Below are the code and all the weights of a small trained network. Each question names an input and a class and asks about switching units off, where a switched-off unit gives its printed mean instead of its output.

import numpy as np


def w(rows, s, z=0):
    codes = np.array(rows[::2]) - 128.0
    scale = np.full(codes.shape[1], s)
    scale[-1] = z or s
    return codes * scale


def f(y):
    return y / 2 * (1 + np.tanh(0.7978845608 * (y + 0.044715 * y**3)))


def log_softmax(a):
    a = a - a.max(-1, keepdims=True)
    return a - np.log(np.exp(a).sum(-1, keepdims=True))


def net(x, mask):
    res = np.array(x, float).reshape(1, 5) / 4 @ E
    y = f(res @ A[0][:, :-1].T + A[0][:, -1])
    res = res + np.where(mask, y, B[0][:, -1]) @ B[0][:, :-1]
    return log_softmax(res[-1] @ U[:, :-1].T + U[:, -1])


A, B = {}, {}
E = w([
[249,139,123,153,152,99,95,121,67,190],'x0',
[102,48,47,112,81,186,86,154,104,175],'x1',
[123,135,119,136,133,122,115,141,134,130],'x2',
[136,137,122,109,138,125,95,145,136,121],'x3',
[142,144,49,103,209,143,214,115,160,160],'x4',
],0.015)
A[0] = w([
[137,158,15,98,219,132,200,99,167,152,184],'n1',
[239,66,32,143,74,133,87,108,56,190,61],'n2',
[57,60,91,85,73,200,128,170,184,88,135],'n3',
[78,78,149,147,39,129,53,144,137,101,233],'n4',
[236,164,189,208,191,87,117,98,154,125,120],'n5',
[90,148,186,157,107,120,138,117,123,56,207],'n6',
[103,144,16,75,127,171,146,122,173,136,131],'n7',
[215,188,156,172,160,66,129,93,143,141,148],'n8',
[81,177,204,93,152,71,161,102,251,39,200],'n9',
[68,130,77,90,171,129,151,108,220,167,97],'n10',
[192,162,87,112,224,148,206,124,153,173,128],'n11',
[193,131,254,240,86,42,87,79,81,113,255],'n12',
[103,182,180,119,122,120,178,115,225,27,200],'n13',
[85,114,145,171,65,158,46,150,157,64,212],'n14',
[66,128,62,86,146,243,116,125,171,132,120],'n15',
],0.0078,0.0061)
B[0] = w([
[122,144,1,114,151,3,184,93,232,139,231],'n1',
[154,112,174,216,251,164,116,228,180,243,196],'n2',
[78,116,153,105,51,165,159,43,101,103,216],'n3',
[92,129,232,138,79,206,157,159,110,117,227],'n4',
[64,195,98,88,95,118,83,11,86,70,214],'n5',
[154,128,207,105,96,139,105,159,129,136,196],'n6',
[122,86,67,140,88,89,187,80,164,193,183],'n7',
[101,226,98,66,154,96,82,91,131,58,209],'n8',
[187,131,173,233,230,128,137,197,170,217,239],'n9',
[159,91,43,150,122,72,130,82,187,89,175],'n10',
[80,178,35,70,211,70,211,152,181,141,216],'n11',
[162,152,168,132,145,147,35,154,72,68,254],'n12',
[168,94,149,197,209,137,126,208,165,178,222],'n13',
[130,133,195,123,52,198,153,139,65,141,216],'n14',
[122,68,92,114,86,79,168,97,163,118,188],'n15',
],0.0083,0.017)
U = w([
[208,116,190,206,149,230,70,218,141,168,250],'0',
[204,110,111,161,204,88,192,194,176,211,159],'1',
[58,115,169,70,32,214,185,109,62,99,139],'2',
[124,49,84,95,60,107,164,2,183,111,34],'3',
[183,187,157,69,104,129,51,92,43,17,141],'4',
[57,236,98,22,162,107,155,54,145,88,8],'5',
],0.0083,0.0026)

Each question gives the input, the list of numbers given to net, and the class t.
The units are the neurons (one row each of A and B). Each row of codes is followed by its name. A weight is (code - 128) times the scale printed after its matrix; where a second scale follows, it is the last column's (A, B and U).
mask holds one flag per neuron, in row order. A switched-off neuron (its flag False) gives its mean, the last column of its row in B, instead of its output. The means were averaged over made-up inputs and are rounded, as every weight is.
A unit's drop is (log p(t) with every unit on - log p(t) with that unit switched off) / (log p(t) with every unit on - log p(t) with every unit switched off).
The circuit of an input: a set's keep is (log p(t) with only the set's units on - log p(t) with every unit switched off) / (log p(t) with every unit on - log p(t) with every unit switched off). Starting from the 12 units with the biggest drops (on a tie, the unit counted first), units are removed one at a time, each time the one whose removal leaves the highest keep (on an exact tie, the one counted first), for as long as the keep stays at least 0.8.
units of the circuit, in order: the units of the circuit, biggest drop first
most important unit: the unit with the biggest drop
k most important neurons: the k neurons with the biggest drops, biggest first
drop of u: that unit's drop, to one decimal
input [2,0,-6,-2,2], class 5: units of the circuit, in order	n9
input [0,0,7,1,0], class 0: 3 most important neurons	n5; n1; n11
input [2,0,-2,0,-7], class 4: 4 most important neurons	n9; n13; n12; n2
input [2,-8,-6,0,1], class 5: 3 most important neurons	n5; n8; n11
input [2,1,3,-4,0], class 0: 3 most important neurons	n1; n11; n5
input [1,-5,-3,3,-1], class 4: 3 most important neurons	n5; n2; n8
input [-2,1,3,2,4], class 3: 2 most important neurons	n2; n9
input [0,3,-4,5,-3], class 2: 2 most important neurons	n9; n13
input [0,7,-4,-1,0], class 2: 3 most important neurons	n9; n13; n3
input [0,3,1,-2,-4], class 2: 2 most important neurons	n9; n13
input [6,7,2,-8,0], class 0: 2 most important neurons	n1; n11
input [-6,0,5,2,-3], class 0: 2 most important neurons	n9; n13
input [8,-8,5,-2,0], class 4: 2 most important neurons	n12; n1
input [-8,2,3,-7,8], class 3: most important unit	n3
input [-7,-1,-5,-2,-6], class 0: 2 most important neurons	n9; n13
input [1,-4,-8,1,7], class 5: drop of n2	0.5
input [-3,-6,-1,0,3], class 1: drop of n1	0.0
input [6,1,-1,-7,-2], class 0: drop of n1	0.1
